Below are the code and all the weights of a small trained network. Each question names an input and a class and asks about switching units off, where a switched-off unit gives its printed mean instead of its output.

import numpy as np


def w(rows, s, z=0):
    codes = np.array(rows[::2]) - 128.0
    scale = np.full(codes.shape[1], s)
    scale[-1] = z or s
    return codes * scale


def norm(h):
    return h / np.sqrt((h * h).mean(-1, keepdims=True) + 1e-5)


def f(y):
    return np.maximum(y, 0)


def log_softmax(a):
    a = a - a.max(-1, keepdims=True)
    return a - np.log(np.exp(a).sum(-1, keepdims=True))


def net(x, mask):
    res = np.array(x, float).reshape(1, 7) / 4 @ E
    u = 0
    for l in range(2):
        y = f(norm(res) @ A[l][:, :-1].T + A[l][:, -1])
        res = res + np.where(mask[u : u + 16], y, B[l][:, -1]) @ B[l][:, :-1]
        u += 16
    return log_softmax(norm(res)[-1] @ U[:, :-1].T + U[:, -1])


A, B = {}, {}
E = w([
[132,132,129,124,127,128,128,125],'x0',
[24,217,140,159,114,216,26,67],'x1',
[122,110,130,129,139,138,135,120],'x2',
[40,141,169,66,34,144,255,145],'x3',
[129,118,134,130,129,132,129,123],'x4',
[133,122,132,121,131,133,131,115],'x5',
[81,140,181,161,167,15,166,68],'x6',
],0.0067)
A[0] = w([
[112,134,112,142,151,117,70,149,101],'L0N0',
[65,151,167,139,138,167,96,133,101],'L0N1',
[98,195,80,171,129,131,134,160,134],'L0N2',
[197,99,107,143,119,97,172,142,142],'L0N3',
[133,140,78,139,134,130,108,157,88],'L0N4',
[150,95,147,92,57,101,226,121,77],'L0N5',
[91,62,113,105,72,135,154,150,65],'L0N6',
[124,91,138,78,84,111,214,165,119],'L0N7',
[225,101,75,162,192,73,51,156,120],'L0N8',
[10,138,228,115,19,200,140,119,2],'L0N9',
[149,73,78,88,120,129,131,206,63],'L0N10',
[173,77,54,77,51,225,89,162,209],'L0N11',
[87,151,95,178,164,144,1,81,116],'L0N12',
[211,66,215,103,157,163,139,108,105],'L0N13',
[221,98,121,116,202,83,163,149,126],'L0N14',
[135,140,137,58,63,213,187,118,67],'L0N15',
],0.0071,0.006)
B[0] = w([
[154,123,147,106,116,153,188,86,147],'L0N0',
[127,98,70,105,143,139,114,97,168],'L0N1',
[173,29,86,108,182,117,104,115,154],'L0N2',
[87,104,73,161,104,128,89,46,194],'L0N3',
[104,128,115,122,139,184,144,102,139],'L0N4',
[144,129,188,102,135,117,138,140,197],'L0N5',
[154,176,152,155,102,109,106,134,156],'L0N6',
[186,196,177,195,155,116,182,210,211],'L0N7',
[41,104,48,130,62,146,122,87,220],'L0N8',
[68,91,3,127,92,106,65,104,213],'L0N9',
[163,148,102,229,124,113,167,141,165],'L0N10',
[190,123,95,154,94,245,184,201,255],'L0N11',
[181,135,234,167,216,115,187,210,197],'L0N12',
[108,154,98,174,79,131,129,131,164],'L0N13',
[58,106,77,59,128,124,81,142,212],'L0N14',
[165,173,62,150,181,84,146,143,189],'L0N15',
],0.0065,0.0082)
A[1] = w([
[170,141,172,123,124,107,175,162,85],'L1N0',
[91,180,113,86,123,162,167,115,120],'L1N1',
[78,176,123,122,112,185,144,115,135],'L1N2',
[186,33,107,114,159,91,127,177,138],'L1N3',
[122,125,254,131,177,51,93,35,144],'L1N4',
[150,69,76,142,50,117,65,137,70],'L1N5',
[142,133,53,183,101,162,122,101,133],'L1N6',
[43,130,156,130,144,26,150,93,133],'L1N7',
[229,143,146,141,98,206,189,165,104],'L1N8',
[78,136,137,109,130,47,148,88,134],'L1N9',
[175,123,214,134,133,210,125,140,2],'L1N10',
[102,173,50,37,123,165,100,115,82],'L1N11',
[52,170,165,177,134,76,92,57,143],'L1N12',
[144,129,229,77,112,34,166,120,41],'L1N13',
[36,110,121,64,106,51,84,60,55],'L1N14',
[100,103,117,141,173,60,84,81,163],'L1N15',
],0.0096,0.0044)
B[1] = w([
[147,176,165,109,209,160,128,218,177],'L1N0',
[146,117,104,161,80,104,130,81,164],'L1N1',
[101,87,130,150,129,115,130,70,180],'L1N2',
[120,185,149,157,111,135,112,76,192],'L1N3',
[91,181,37,207,74,192,254,204,193],'L1N4',
[76,125,120,112,117,144,176,108,206],'L1N5',
[62,117,144,43,132,152,149,158,254],'L1N6',
[111,69,157,57,152,115,46,98,235],'L1N7',
[110,136,169,158,144,40,89,47,253],'L1N8',
[161,64,188,84,166,94,51,109,206],'L1N9',
[160,142,165,46,187,121,51,87,153],'L1N10',
[113,65,91,179,91,159,186,139,200],'L1N11',
[194,158,128,140,108,76,147,135,203],'L1N12',
[32,87,71,66,155,228,117,185,188],'L1N13',
[205,153,143,133,117,49,61,54,202],'L1N14',
[197,165,190,130,66,84,141,116,202],'L1N15',
],0.009,0.0078)
U = w([
[67,77,12,146,56,205,186,102,179],'0',
[218,228,151,208,139,110,229,225,212],'1',
[176,92,135,85,80,11,39,30,208],'2',
[97,90,180,15,228,103,113,232,5],'3',
[193,142,185,122,255,209,15,78,44],'4',
],0.014,0.0018)

Each question gives the input, the list of numbers given to net, and the class t.
The units are the neurons (one row each of A and B). Each row of codes is followed by its name. A weight is (code - 128) times the scale printed after its matrix; where a second scale follows, it is the last column's (A, B and U).
mask holds one flag per neuron, layer by layer. A switched-off neuron (its flag False) gives its mean, the last column of its row in B, instead of its output. The means were averaged over made-up inputs and are rounded, as every weight is.
A unit's drop is (log p(t) with every unit on - log p(t) with that unit switched off) / (log p(t) with every unit on - log p(t) with every unit switched off).
The circuit of an input: a set's keep is (log p(t) with only the set's units on - log p(t) with every unit switched off) / (log p(t) with every unit on - log p(t) with every unit switched off). Starting from the 12 units with the biggest drops (on a tie, the unit counted first), units are removed one at a time, each time the one whose removal leaves the highest keep (on an exact tie, the one counted first), for as long as the keep stays at least 0.8.
circuit, biggest first: the units of the circuit, biggest drop first
top k neurons: the k neurons with the biggest drops, biggest first
k most important neurons of layer l: the k neurons of layer l with the biggest drops, biggest first
drop when u is switched off: that unit's drop, to one decimal
input [-5,2,-5,-4,-8,-8,1], class 1: circuit, biggest first -> (L0N12)
input [-1,-7,2,1,-6,-6,1], class 3: 2 most important neurons of layer 1 -> (L1N8; L1N14)
input [-7,8,-2,0,2,1,6], class 1: top 2 neurons -> (L0N12; L1N4)
input [-1,7,6,-6,6,8,2], class 1: top 2 neurons -> (L0N11; L1N4)
input [-5,-8,-8,4,-3,1,2], class 3: top 2 neurons -> (L0N11; L1N13)
input [0,1,4,7,-1,-8,4], class 2: 2 most important neurons of layer 0 -> (L0N9; L0N12)
input [-6,5,-3,0,-2,-5,-2], class 4: 2 most important neurons of layer 0 -> (L0N12; L0N8)
input [7,0,-7,-7,-3,0,-8], class 0: 3 most important neurons of layer 0 -> (L0N8; L0N7; L0N5)
input [-2,2,-7,5,8,8,1], class 2: top 2 neurons -> (L0N11; L0N9)
input [7,-8,6,7,4,-4,2], class 3: top 2 neurons -> (L0N11; L1N13)
input [-6,-1,7,8,-5,-3,3], class 3: top 2 neurons -> (L0N7; L0N11)
input [-2,5,8,-1,-7,-7,6], class 1: top 2 neurons -> (L1N4; L0N12)
input [-3,-6,6,8,-6,0,5], class 3: drop when L1N4 is switched off -> 0.0
input [-8,-1,4,-8,5,5,-7], class 0: circuit, biggest first -> (L0N8)
input [-3,-1,4,4,-2,4,2], class 3: drop when L0N11 is switched off -> 1.1
input [6,0,2,4,-6,3,-8], class 1: drop when L0N14 is switched off -> 0.1
